Here is a tiny trained network, its code and every weight. The questions are about switching its units off for an input and a class, where a switched-off unit gives its printed mean instead of its output.

import numpy as np


def w(rows, s, z=0):
    codes = np.array(rows[::2]) - 128.0
    scale = np.full(codes.shape[1], s)
    scale[-1] = z or s
    return codes * scale


def norm(h):
    return h / np.sqrt((h * h).mean(-1, keepdims=True) + 1e-5)


def f(y):
    return y / 2 * (1 + np.tanh(0.7978845608 * (y + 0.044715 * y**3)))


def log_softmax(a):
    a = a - a.max(-1, keepdims=True)
    return a - np.log(np.exp(a).sum(-1, keepdims=True))


def net(x, mask):
    res = np.array(x, float).reshape(1, 7) / 4 @ E
    u = 0
    for l in range(3):
        y = f(norm(res) @ A[l][:, :-1].T + A[l][:, -1])
        res = res + np.where(mask[u : u + 8], y, B[l][:, -1]) @ B[l][:, :-1]
        u += 8
    return log_softmax(norm(res)[-1] @ U[:, :-1].T + U[:, -1])


A, B = {}, {}
E = w([
[24,41,97,90,109],'x0',
[126,128,131,130,131],'x1',
[127,128,130,129,128],'x2',
[107,168,133,1,153],'x3',
[128,127,126,127,134],'x4',
[129,128,127,127,126],'x5',
[212,47,208,105,130],'x6',
],0.0072)
A[0] = w([
[182,139,139,253,42,180],'0.n0',
[58,60,149,59,152,34],'0.n1',
[49,148,57,132,196,58],'0.n2',
[211,23,230,59,99,5],'0.n3',
[64,72,31,91,190,80],'0.n4',
[39,12,134,195,120,116],'0.n5',
[78,201,80,108,36,25],'0.n6',
[204,69,124,70,19,162],'0.n7',
],0.005,0.0028)
B[0] = w([
[161,138,60,85,181,254],'0.n0',
[109,94,161,94,75,154],'0.n1',
[77,150,183,182,81,157],'0.n2',
[81,76,170,131,255,222],'0.n3',
[131,149,209,153,25,172],'0.n4',
[175,95,76,108,118,211],'0.n5',
[92,146,163,170,163,138],'0.n6',
[108,108,188,168,198,189],'0.n7',
],0.0072,0.0029)
A[1] = w([
[62,34,131,105,105,115],'1.n0',
[169,232,200,50,168,118],'1.n1',
[184,62,66,205,120,72],'1.n2',
[154,90,100,218,62,75],'1.n3',
[65,63,149,141,142,142],'1.n4',
[115,182,220,16,79,125],'1.n5',
[67,166,162,2,165,50],'1.n6',
[63,221,112,154,81,6],'1.n7',
],0.0087,0.0027)
B[1] = w([
[168,178,165,146,85,217],'1.n0',
[168,144,102,142,121,255],'1.n1',
[93,101,66,142,138,207],'1.n2',
[119,95,100,118,196,171],'1.n3',
[145,145,124,77,118,187],'1.n4',
[134,69,76,201,184,233],'1.n5',
[143,58,8,171,125,223],'1.n6',
[63,127,189,103,185,205],'1.n7',
],0.011,0.0044)
A[2] = w([
[108,162,46,131,95,101],'2.n0',
[173,186,134,114,121,26],'2.n1',
[117,175,150,66,144,28],'2.n2',
[184,174,124,178,148,2],'2.n3',
[255,83,178,67,150,212],'2.n4',
[61,229,117,144,150,187],'2.n5',
[110,122,141,101,13,112],'2.n6',
[94,66,118,102,48,155],'2.n7',
],0.012,0.0023)
B[2] = w([
[158,71,164,112,135,177],'2.n0',
[219,149,112,225,79,133],'2.n1',
[172,85,91,99,175,125],'2.n2',
[165,162,96,67,77,167],'2.n3',
[37,138,168,118,104,254],'2.n4',
[74,84,216,98,116,193],'2.n5',
[235,173,136,125,124,148],'2.n6',
[247,248,104,146,126,172],'2.n7',
],0.011,0.0084)
U = w([
[22,104,192,87,119,255],'0',
[119,62,7,141,165,92],'1',
[191,225,114,100,46,49],'2',
],0.015,0.0022)

Each question gives the input, the list of numbers given to net, and the class t.
The units are the neurons (one row each of A and B). Each row of codes is followed by its name. A weight is (code - 128) times the scale printed after its matrix; where a second scale follows, it is the last column's (A, B and U).
mask holds one flag per neuron, layer by layer. A switched-off neuron (its flag False) gives its mean, the last column of its row in B, instead of its output. The means were averaged over made-up inputs and are rounded, as every weight is.
A unit's drop is (log p(t) with every unit on - log p(t) with that unit switched off) / (log p(t) with every unit on - log p(t) with every unit switched off).
The circuit of an input: a set's keep is (log p(t) with only the set's units on - log p(t) with every unit switched off) / (log p(t) with every unit on - log p(t) with every unit switched off). Starting from the 12 units with the biggest drops (on a tie, the unit counted first), units are removed one at a time, each time the one whose removal leaves the highest keep (on an exact tie, the one counted first), for as long as the keep stays at least 0.8.
circuit, biggest first: the units of the circuit, biggest drop first
unit that matters most: the unit with the biggest drop
top k neurons: the k neurons with the biggest drops, biggest first
top k neurons in layer l: the k neurons of layer l with the biggest drops, biggest first
drop when u is switched off: that unit's drop, to one decimal
input [3,-8,-8,-5,7,5,-6], class 0: circuit, biggest first -> [1.n6]
input [2,0,-2,2,5,4,1], class 1: top 2 neurons -> [1.n5, 1.n6]
input [8,4,5,-2,-2,-4,-7], class 2: top 3 neurons -> [2.n7, 2.n6, 0.n5]
input [-6,1,-2,-6,5,-4,5], class 1: top 2 neurons in layer 2 -> [2.n5, 2.n7]
input [1,2,0,-4,-1,7,-4], class 0: top 2 neurons in layer 0 -> [0.n2, 0.n6]
input [-1,-7,4,-6,1,5,-6], class 0: top 3 neurons -> [1.n6, 2.n5, 1.n5]
input [3,-7,-6,0,0,-8,-2], class 2: top 4 neurons -> [0.n5, 0.n1, 2.n6, 2.n7]
input [7,-1,-2,3,-4,-5,-6], class 2: top 2 neurons -> [2.n7, 2.n6]
input [6,-2,2,-5,2,-8,2], class 2: top 3 neurons -> [2.n7, 1.n0, 1.n5]
input [8,-6,3,6,5,7,-6], class 2: circuit, biggest first -> [2.n7, 1.n0, 0.n4]
input [-2,-5,-5,-3,6,-6,-3], class 0: top 4 neurons -> [1.n6, 2.n5, 1.n5, 0.n5]
input [0,8,-3,8,0,2,-6], class 1: top 3 neurons -> [1.n6, 1.n5, 2.n4]
input [2,-2,6,8,2,3,7], class 1: top 4 neurons -> [1.n6, 1.n5, 2.n5, 1.n7]
input [-3,-3,-5,-3,-2,3,-4], class 0: unit that matters most -> 2.n5
input [1,-7,0,5,-2,2,-4], class 1: top 3 neurons -> [1.n6, 1.n5, 2.n4]
input [2,8,5,4,3,0,2], class 1: drop when 1.n6 is switched off -> 1.2
input [-6,0,4,6,5,-1,0], class 1: drop when 1.n6 is switched off -> 0.4
input [2,6,2,-6,0,-1,-7], class 0: drop when 1.n7 is switched off -> 0.1
input [4,-6,5,5,-3,-5,2], class 1: top 2 neurons -> [1.n6, 1.n5]
input [-3,-4,-4,-1,-6,-5,5], class 0: unit that matters most -> 2.n4
